Here is a tiny trained network, its code and every weight. The questions are about switching its units off for an input and a class, where a switched-off unit gives its printed mean instead of its output.

import numpy as np


def w(rows, s, z=0):
    codes = np.array(rows[::2]) - 128.0
    scale = np.full(codes.shape[1], s)
    scale[-1] = z or s
    return codes * scale


def f(y):
    return np.maximum(y, 0)


def log_softmax(a):
    a = a - a.max(-1, keepdims=True)
    return a - np.log(np.exp(a).sum(-1, keepdims=True))


def net(x, mask):
    res = np.array(x, float).reshape(1, 3) / 4 @ E
    y = f(res @ A[0][:, :-1].T + A[0][:, -1])
    res = res + np.where(mask, y, B[0][:, -1]) @ B[0][:, :-1]
    return log_softmax(res[-1] @ U[:, :-1].T + U[:, -1])


A, B = {}, {}
E = w([
[180,111,171,140,55,75,69,157,148],'x0',
[165,144,92,78,121,113,167,182,82],'x1',
[115,117,124,144,141,6,134,179,156],'x2',
],0.016)
A[0] = w([
[183,125,124,112,70,187,115,136,99,97],'n0',
[225,129,117,84,58,102,108,150,91,253],'n1',
[179,124,128,156,109,113,192,127,145,54],'n2',
[151,136,141,119,131,205,124,118,103,193],'n3',
[103,117,133,147,116,113,91,111,165,68],'n4',
[86,138,104,98,192,196,246,116,92,235],'n5',
[134,127,134,155,165,86,196,135,124,145],'n6',
[101,127,133,171,126,139,76,105,152,66],'n7',
[137,141,104,86,125,90,79,145,100,95],'n8',
[105,139,115,73,150,110,185,150,104,223],'n9',
[156,125,133,144,103,18,132,148,131,216],'n10',
[146,106,126,165,158,118,96,110,166,88],'n11',
[108,141,161,150,134,91,106,133,139,248],'n12',
[102,127,116,130,152,138,121,102,139,5],'n13',
],0.014,0.004)
B[0] = w([
[159,133,109,62,114,217,110,87,199,198],'n0',
[57,150,211,111,68,139,124,229,44,238],'n1',
[72,174,170,157,116,108,139,79,128,144],'n2',
[131,151,65,160,113,154,125,4,63,208],'n3',
[150,109,172,139,133,120,125,218,138,158],'n4',
[111,119,100,148,149,217,242,219,88,252],'n5',
[114,126,78,108,98,147,166,138,160,175],'n6',
[127,146,159,111,140,53,84,182,82,168],'n7',
[105,152,115,104,132,81,97,117,177,167],'n8',
[127,93,113,209,147,91,177,93,152,198],'n9',
[80,101,90,156,163,47,162,103,155,234],'n10',
[119,123,185,96,169,115,153,179,126,155],'n11',
[115,172,165,164,159,81,143,116,40,174],'n12',
[144,154,111,81,31,74,170,178,142,145],'n13',
],0.016,0.02)
U = w([
[160,75,64,110,165,168,74,211,195,4],'0',
[75,118,149,135,108,21,93,175,134,235],'1',
[168,130,141,110,156,109,46,134,128,19],'2',
[118,165,136,80,95,188,116,178,54,164],'3',
[160,130,60,104,116,165,81,48,137,64],'4',
[104,119,2,162,166,155,233,141,109,156],'5',
[173,71,104,88,133,111,159,114,212,17],'6',
],0.0085,0.0035)

Each question gives the input, the list of numbers given to net, and the class t.
The units are the neurons (one row each of A and B). Each row of codes is followed by its name. A weight is (code - 128) times the scale printed after its matrix; where a second scale follows, it is the last column's (A, B and U).
mask holds one flag per neuron, in row order. A switched-off neuron (its flag False) gives its mean, the last column of its row in B, instead of its output. The means were averaged over made-up inputs and are rounded, as every weight is.
A unit's drop is (log p(t) with every unit on - log p(t) with that unit switched off) / (log p(t) with every unit on - log p(t) with every unit switched off).
The circuit of an input: a set's keep is (log p(t) with only the set's units on - log p(t) with every unit switched off) / (log p(t) with every unit on - log p(t) with every unit switched off). Starting from the 12 units with the biggest drops (on a tie, the unit counted first), units are removed one at a time, each time the one whose removal leaves the highest keep (on an exact tie, the one counted first), for as long as the keep stays at least 0.8.
units of the circuit, in order: the units of the circuit, biggest drop first
most important unit: the unit with the biggest drop
top k neurons: the k neurons with the biggest drops, biggest first
drop of u: that unit's drop, to one decimal
input [1,0,-2], class 4: top 2 neurons : n5, n1
input [2,-4,-2], class 1: most important unit : n5
input [6,-3,-8], class 4: units of the circuit, in order : n5, n0
input [1,6,-2], class 3: top 2 neurons : n1, n10
input [5,-7,-4], class 2: top 2 neurons : n5, n1
input [5,-6,-4], class 2: units of the circuit, in order : n5, n1, n10
input [3,0,-4], class 3: top 2 neurons : n10, n9
input [4,-3,-3], class 3: top 2 neurons : n10, n9
input [7,-8,-4], class 1: top 2 neurons : n5, n7
input [6,-3,-2], class 1: drop of n5 : 1.1
input [8,-2,-4], class 3: drop of n1 : 0.1
input [4,3,-5], class 3: drop of n1 : 0.5
